Here is a tiny trained network, its code and every weight. The questions are about switching its units off for an input and a class, where a switched-off unit gives its printed mean instead of its output.

import numpy as np


def w(rows, s, z=0):
    codes = np.array(rows[::2]) - 128.0
    scale = np.full(codes.shape[1], s)
    scale[-1] = z or s
    return codes * scale


def f(y):
    return np.maximum(y, 0)


def log_softmax(a):
    a = a - a.max(-1, keepdims=True)
    return a - np.log(np.exp(a).sum(-1, keepdims=True))


def net(x, mask):
    res = np.array(x, float).reshape(1, 5) / 4 @ E
    y = f(res @ A[0][:, :-1].T + A[0][:, -1])
    res = res + np.where(mask, y, B[0][:, -1]) @ B[0][:, :-1]
    return log_softmax(res[-1] @ U[:, :-1].T + U[:, -1])


A, B = {}, {}
E = w([
[5,218,101,141,144,3,128,246,179,126],'x0',
[146,101,167,182,102,166,91,164,148,82],'x1',
[122,101,47,214,196,163,254,137,10,127],'x2',
[61,120,164,119,194,102,143,83,146,112],'x3',
[194,127,162,203,228,121,67,152,136,236],'x4',
],0.0099)
A[0] = w([
[81,148,103,171,136,70,133,236,165,120,51],'n1',
[67,187,94,150,172,104,111,241,101,128,12],'n2',
[177,164,135,35,138,113,105,120,151,126,101],'n3',
[89,135,4,211,200,203,179,158,48,77,96],'n4',
[103,135,81,178,153,165,179,136,84,162,67],'n5',
[155,145,157,159,175,178,70,120,122,224,152],'n6',
[113,107,154,113,53,111,89,91,193,199,127],'n7',
[129,73,125,183,155,119,220,146,54,118,89],'n8',
[77,65,111,98,62,119,194,56,163,87,182],'n9',
[139,125,66,106,82,128,112,141,120,79,117],'n10',
[170,152,131,160,196,127,93,139,152,181,149],'n11',
[122,177,114,116,140,123,113,180,175,124,7],'n12',
[106,200,109,178,105,2,137,149,122,95,7],'n13',
[104,188,129,77,86,155,146,122,90,52,200],'n14',
[133,148,234,38,64,148,92,85,189,182,75],'n15',
[222,75,131,85,153,180,134,33,105,88,61],'n16',
[94,106,123,122,132,91,124,186,195,115,18],'n17',
[133,187,233,129,108,145,96,122,222,210,163],'n18',
[191,39,172,79,115,189,123,25,98,153,12],'n19',
[145,179,117,195,131,135,122,136,72,65,43],'n20',
[182,180,137,193,206,126,85,127,129,136,177],'n21',
[69,115,75,83,29,145,189,101,137,18,174],'n22',
[139,172,136,217,177,174,214,129,129,130,81],'n23',
[158,49,96,151,204,113,60,121,170,184,160],'n24',
[161,69,88,120,66,137,195,186,176,152,140],'n25',
[159,191,215,140,41,87,66,48,189,162,84],'n26',
[145,151,122,83,102,80,89,94,194,120,155],'n27',
[96,138,102,224,129,215,194,106,127,164,60],'n28',
[170,138,119,162,226,98,80,159,138,237,197],'n29',
[186,58,172,122,132,157,135,49,101,128,25],'n30',
[131,139,138,179,161,134,95,140,139,217,189],'n31',
[169,170,104,174,209,126,94,115,162,207,111],'n32',
],0.0089,0.0018)
B[0] = w([
[154,224,91,189,143,150,183,99,207,242,217],'n1',
[119,187,108,151,86,86,204,125,176,170,211],'n2',
[155,86,122,51,146,132,144,152,121,78,183],'n3',
[170,105,201,67,153,67,169,145,73,95,251],'n4',
[185,149,160,108,138,135,135,169,71,71,197],'n5',
[115,113,45,137,101,152,95,70,120,98,217],'n6',
[193,100,203,96,181,109,158,132,98,67,203],'n7',
[145,126,210,60,170,70,154,193,70,104,215],'n8',
[123,111,125,161,72,212,104,76,83,138,198],'n9',
[147,84,104,193,89,110,102,124,93,131,163],'n10',
[113,73,89,137,81,145,87,93,74,71,199],'n11',
[163,144,118,112,129,136,164,141,142,188,172],'n12',
[102,156,86,113,148,109,178,118,181,182,207],'n13',
[59,82,109,186,57,185,67,121,109,121,189],'n14',
[186,168,210,53,174,96,130,170,97,78,243],'n15',
[141,191,89,162,118,116,171,89,235,179,235],'n16',
[170,145,136,152,86,94,117,170,167,118,182],'n17',
[102,140,148,46,117,115,119,159,94,122,227],'n18',
[135,184,85,158,93,85,233,140,212,236,246],'n19',
[116,126,138,70,162,149,128,141,153,138,161],'n20',
[79,89,168,132,76,170,67,108,135,120,202],'n21',
[30,1,90,189,91,240,22,47,50,127,230],'n22',
[159,104,154,62,142,150,135,153,99,116,201],'n23',
[70,110,60,138,115,168,107,89,107,89,207],'n24',
[127,86,134,129,121,96,135,126,133,93,155],'n25',
[149,109,161,73,186,107,182,171,75,131,234],'n26',
[124,147,145,82,124,110,113,133,116,86,206],'n27',
[210,138,161,84,130,111,136,158,99,150,197],'n28',
[93,124,79,128,23,210,74,90,105,112,237],'n29',
[147,180,97,185,115,93,188,102,183,179,216],'n30',
[54,78,110,167,109,165,67,92,109,97,199],'n31',
[107,62,119,134,102,199,86,128,96,120,210],'n32',
],0.0073,0.015)
U = w([
[72,57,76,165,116,171,55,86,107,105,253],'0',
[181,118,182,57,184,81,146,183,96,90,93],'1',
[140,180,70,175,142,93,178,124,253,193,35],'2',
],0.012,0.0016)

Each question gives the input, the list of numbers given to net, and the class t.
The units are the neurons (one row each of A and B). Each row of codes is followed by its name. A weight is (code - 128) times the scale printed after its matrix; where a second scale follows, it is the last column's (A, B and U).
mask holds one flag per neuron, in row order. A switched-off neuron (its flag False) gives its mean, the last column of its row in B, instead of its output. The means were averaged over made-up inputs and are rounded, as every weight is.
A unit's drop is (log p(t) with every unit on - log p(t) with that unit switched off) / (log p(t) with every unit on - log p(t) with every unit switched off).
most important unit: the unit with the biggest drop
k most important neurons: the k neurons with the biggest drops, biggest first
drop when u is switched off: that unit's drop, to one decimal
input [-1,-7,-8,5,8], class 0: 2 most important neurons	n29, n24
input [-8,-1,-7,-7,1], class 2: most important unit	n19
input [-6,-5,5,-8,-3], class 2: 2 most important neurons	n16, n19
input [-7,3,-8,1,3], class 1: 2 most important neurons	n15, n26
input [-7,-8,8,-6,6], class 1: 2 most important neurons	n4, n8
input [-1,0,-8,6,8], class 0: 2 most important neurons	n29, n24
input [-5,-3,-6,4,-5], class 1: 3 most important neurons	n15, n26, n29
input [8,-1,-2,-2,-7], class 2: 3 most important neurons	n1, n13, n2
input [8,-1,-7,-7,-3], class 2: 4 most important neurons	n1, n13, n4, n2
input [2,5,8,-6,-7], class 1: 4 most important neurons	n4, n8, n29, n28
input [8,6,6,5,8], class 0: 2 most important neurons	n29, n31
input [-4,-5,-5,5,-4], class 1: 2 most important neurons	n15, n29
input [7,6,8,-3,5], class 1: 2 most important neurons	n4, n8
input [3,6,2,8,-1], class 2: most important unit	n15
input [7,-3,-7,-7,5], class 1: 3 most important neurons	n18, n26, n19
input [-6,-5,-1,8,0], class 2: drop when n4 is switched off	0.0
input [5,-1,6,-4,7], class 0: drop when n29 is switched off	0.9
input [2,-4,0,5,1], class 2: drop when n22 is switched off	1.6
